Below is a small trained network, with its code and all its weights. Each question gives an input and a class and asks what happens when units are switched off, that is, made to give their printed mean instead of their output.

import numpy as np


def w(rows, s, z=0):
    codes = np.array(rows[::2]) - 128.0
    scale = np.full(codes.shape[1], s)
    scale[-1] = z or s
    return codes * scale


def f(y):
    return y / 2 * (1 + np.tanh(0.7978845608 * (y + 0.044715 * y**3)))


def log_softmax(a):
    a = a - a.max(-1, keepdims=True)
    return a - np.log(np.exp(a).sum(-1, keepdims=True))


def net(x, mask):
    res = np.array(x, float).reshape(1, 7) / 4 @ E
    y = f(res @ A[0][:, :-1].T + A[0][:, -1])
    res = res + np.where(mask, y, B[0][:, -1]) @ B[0][:, :-1]
    return log_softmax(res[-1] @ U[:, :-1].T + U[:, -1])


A, B = {}, {}
E = w([
[197,131,168,86],'x0',
[203,104,77,52],'x1',
[187,118,83,128],'x2',
[85,38,140,145],'x3',
[189,105,79,154],'x4',
[90,145,66,96],'x5',
[164,170,147,254],'x6',
],0.0098)
A[0] = w([
[99,36,197,160,156],'neuron 0',
[126,140,179,187,143],'neuron 1',
[105,209,161,175,112],'neuron 2',
[40,144,120,163,229],'neuron 3',
[144,115,17,251,135],'neuron 4',
[51,145,120,72,252],'neuron 5',
],0.015,0.0043)
B[0] = w([
[5,32,101,102,218],'neuron 0',
[84,195,83,173,209],'neuron 1',
[95,231,117,102,217],'neuron 2',
[151,125,193,147,234],'neuron 3',
[204,103,45,183,246],'neuron 4',
[170,126,208,162,232],'neuron 5',
],0.019,0.012)
U = w([
[157,75,74,142,115],'0',
[86,89,169,152,112],'1',
[68,173,123,151,75],'2',
[179,84,141,2,230],'3',
[62,108,108,177,33],'4',
[89,93,178,142,254],'5',
[32,45,141,158,89],'6',
],0.014,0.0032)

Each question gives the input, the list of numbers given to net, and the class t.
The units are the neurons (one row each of A and B). Each row of codes is followed by its name. A weight is (code - 128) times the scale printed after its matrix; where a second scale follows, it is the last column's (A, B and U).
mask holds one flag per neuron, in row order. A switched-off neuron (its flag False) gives its mean, the last column of its row in B, instead of its output. The means were averaged over made-up inputs and are rounded, as every weight is.
A unit's drop is (log p(t) with every unit on - log p(t) with that unit switched off) / (log p(t) with every unit on - log p(t) with every unit switched off).
The circuit of an input: a set's keep is (log p(t) with only the set's units on - log p(t) with every unit switched off) / (log p(t) with every unit on - log p(t) with every unit switched off). Starting from all 6 units, units are removed one at a time, each time the one whose removal leaves the highest keep (on an exact tie, the one counted first), for as long as the keep stays at least 0.8.
circuit, biggest first: the units of the circuit, biggest drop first
most important unit: the unit with the biggest drop
k most important neurons: the k neurons with the biggest drops, biggest first
drop when u is switched off: that unit's drop, to one decimal
input [0,0,3,-1,2,4,-6], class 3: circuit, biggest first => neuron 1; neuron 0
input [-8,-1,7,8,7,2,5], class 0: most important unit => neuron 4
input [-3,0,8,2,0,-7,-1], class 0: circuit, biggest first => neuron 4; neuron 2
input [1,7,-4,0,3,-3,0], class 3: circuit, biggest first => neuron 1; neuron 0
input [5,4,-4,8,7,5,-1], class 6: circuit, biggest first => neuron 4; neuron 2
input [-2,7,-6,-1,5,6,-2], class 3: 2 most important neurons => neuron 4; neuron 1
input [-5,0,-2,-5,0,-7,-6], class 5: 3 most important neurons => neuron 4; neuron 0; neuron 5
input [-8,5,-2,-4,-3,5,1], class 5: circuit, biggest first => neuron 5; neuron 1
input [-5,-2,1,-1,-3,-3,4], class 2: 2 most important neurons => neuron 2; neuron 1
input [-8,3,0,8,0,6,-7], class 5: 2 most important neurons => neuron 5; neuron 3
input [-6,1,7,-4,-6,-1,0], class 5: 2 most important neurons => neuron 1; neuron 4
input [0,7,1,7,0,-3,2], class 6: 2 most important neurons => neuron 0; neuron 4
input [-7,-2,-7,-5,-5,4,-2], class 5: 2 most important neurons => neuron 5; neuron 3
input [0,6,-5,-4,-8,4,-8], class 5: circuit, biggest first => neuron 5
input [-6,5,-8,-2,-3,6,3], class 5: drop when neuron 3 is switched off => 0.1
input [6,-7,4,2,-5,-3,-2], class 6: drop when neuron 0 is switched off => 0.7
input [-4,3,3,5,-5,5,-8], class 5: drop when neuron 5 is switched off => 0.6
